Below are the code and all the weights of a small trained network. Each question names an input and a target symbol and asks about switching units off, where a switched-off unit gives its printed mean instead of its output.

import numpy as np


def w(rows, s, z=0):
    codes = np.array(rows[::2]) - 128.0
    scale = np.full(codes.shape[1], s)
    scale[-1] = z or s
    return codes * scale


def norm(h):
    return h / np.sqrt((h * h).mean(-1, keepdims=True) + 1e-5)


def f(y):
    return np.maximum(y, 0)


def softmax(a):
    e = np.exp(a - a.max(-1, keepdims=True))
    return e / e.sum(-1, keepdims=True)


def log_softmax(a):
    a = a - a.max(-1, keepdims=True)
    return a - np.log(np.exp(a).sum(-1, keepdims=True))


def net(x, mask):
    ids = ['αγδεζηθλμξπστφω'.index(c) for c in x.split()]
    T = len(ids)
    res = E[ids] + P[:T]
    r = norm(res)
    for j in range(2):
        rows = slice(2 * j, 2 * j + 2)
        q, k, v = (r @ M[0][rows].T for M in (Q, K, V))
        z = softmax(np.where(np.tri(T) > 0, q @ k.T / 2**0.5, -1e9)) @ v
        o = O[0][rows]
        res = res + np.where(mask[j], z, o[:, -1]) @ o[:, :-1]
    y = f(norm(res) @ A[0][:, :-1].T + A[0][:, -1])
    res = res + np.where(mask[2:10], y, B[0][:, -1]) @ B[0][:, :-1]
    return log_softmax(norm(res)[-1] @ U[:, :-1].T + U[:, -1])


Q, K, V, O, A, B = {}, {}, {}, {}, {}, {}
E = w([
[179,97,79,121,168],'α',
[188,130,93,109,107],'γ',
[151,107,111,94,92],'δ',
[90,164,210,125,113],'ε',
[144,108,134,158,92],'ζ',
[187,136,96,113,113],'η',
[139,235,88,185,194],'θ',
[92,116,114,70,71],'λ',
[146,114,130,156,162],'μ',
[171,189,76,2,196],'ξ',
[98,119,121,122,104],'π',
[143,140,138,159,102],'σ',
[139,90,143,158,78],'τ',
[112,109,87,80,154],'φ',
[164,106,100,84,92],'ω',
],0.022)
P = w([
[231,75,103,122,249],'0',
[226,38,115,227,149],'1',
[210,63,94,235,134],'2',
[200,88,79,234,118],'3',
[191,105,66,231,97],'4',
[180,123,59,235,72],'5',
[182,142,49,230,52],'6',
[186,170,43,226,3],'7',
[159,181,42,227,36],'8',
],0.0055)
Q[0] = w([
[229,151,55,96,10],'H0',
[149,84,188,224,98],'H0',
[222,95,105,126,121],'H1',
[203,163,76,75,116],'H1',
],0.013)
K[0] = w([
[135,254,109,130,28],'H0',
[133,168,180,175,135],'H0',
[141,106,38,85,159],'H1',
[184,155,72,123,137],'H1',
],0.013)
V[0] = w([
[144,211,175,234,121],'H0',
[137,54,254,91,128],'H0',
[152,78,246,158,135],'H1',
[141,160,82,221,224],'H1',
],0.0067)
O[0] = w([
[255,86,81,48,111,252],'H0',
[147,224,18,158,84,164],'H0',
[155,122,155,51,72,172],'H1',
[164,88,243,205,103,150],'H1',
],0.0072,0.0043)
A[0] = w([
[82,124,103,61,65,215],'N0',
[120,102,140,174,90,135],'N1',
[87,226,226,104,126,130],'N2',
[117,193,2,216,76,138],'N3',
[65,164,107,161,252,246],'N4',
[206,48,59,123,72,114],'N5',
[191,229,128,100,80,191],'N6',
[133,56,72,239,221,254],'N7',
],0.008,0.002)
B[0] = w([
[227,63,80,220,163,180],'N0',
[37,31,128,158,160,145],'N1',
[211,167,46,60,25,181],'N2',
[92,118,194,210,184,199],'N3',
[180,254,191,79,143,162],'N4',
[53,133,126,100,213,239],'N5',
[85,117,138,99,76,255],'N6',
[51,114,120,113,15,212],'N7',
],0.0073,0.0084)
U = w([
[160,138,111,83,42,190],'α',
[86,104,132,163,94,25],'γ',
[40,97,101,62,149,120],'δ',
[145,94,123,209,99,38],'ε',
[86,87,133,81,145,117],'ζ',
[111,104,126,132,135,77],'η',
[121,86,175,140,113,66],'θ',
[102,179,110,61,224,254],'λ',
[122,101,198,150,131,133],'μ',
[222,122,17,157,188,45],'ξ',
[104,124,128,131,132,56],'π',
[191,72,163,75,194,145],'σ',
[109,102,131,112,154,102],'τ',
[147,189,173,190,178,246],'φ',
[11,161,163,72,126,133],'ω',
],0.012,0.0042)

Each question gives the input, a string of symbols that net reads in full, and the target symbol t.
The units are the heads (2 rows each of Q, K, V and O) and the neurons (one row each of A and B). Each row of codes is followed by its name. A weight is (code - 128) times the scale printed after its matrix; where a second scale follows, it is the last column's (O, A, B and U).
mask holds one flag per unit, heads first, then neurons. A switched-off unit (its flag False) gives its mean, the last column of its rows in O or B, instead of its output. The means were averaged over made-up inputs and are rounded, as every weight is.
A unit's drop is (log p(t) with every unit on - log p(t) with that unit switched off) / (log p(t) with every unit on - log p(t) with every unit switched off).
The circuit of an input: a set's keep is (log p(t) with only the set's units on - log p(t) with every unit switched off) / (log p(t) with every unit on - log p(t) with every unit switched off). Starting from all 10 units, units are removed one at a time, each time the one whose removal leaves the highest keep (on an exact tie, the one counted first), for as long as the keep stays at least 0.8.
circuit, biggest first: the units of the circuit, biggest drop first
most important unit: the unit with the biggest drop
top k neurons: the k neurons with the biggest drops, biggest first
drop when u is switched off: that unit's drop, to one decimal
input δ ζ σ ω μ, target δ: most important unit : N7
input γ ε δ ε ε η ε γ, target ξ: top 3 neurons : N7, N5, N3
input ζ η ε θ γ, target σ: circuit, biggest first : H0, N5
input σ α ε θ δ, target σ: circuit, biggest first : H0, N7
input ε ε φ δ η ε ε η, target ξ: top 4 neurons : N5, N7, N3, N1
input γ π α η θ γ, target σ: top 2 neurons : N6, N5
input γ ε ε π, target ξ: top 2 neurons : N0, N7
input η η τ θ γ ε ε γ, target ξ: top 4 neurons : N7, N5, N3, N2
input γ ε φ, target ω: top 2 neurons : N7, N4
input η θ τ ε ε ε δ, target ξ: top 2 neurons : N7, N5
input π ω γ η γ γ, target δ: drop when N5 is switched off : 0.4
input ε θ α, target σ: drop when H0 is switched off : 1.1
input π ε μ α ξ ε γ ε η, target ξ: drop when H0 is switched off : 1.8
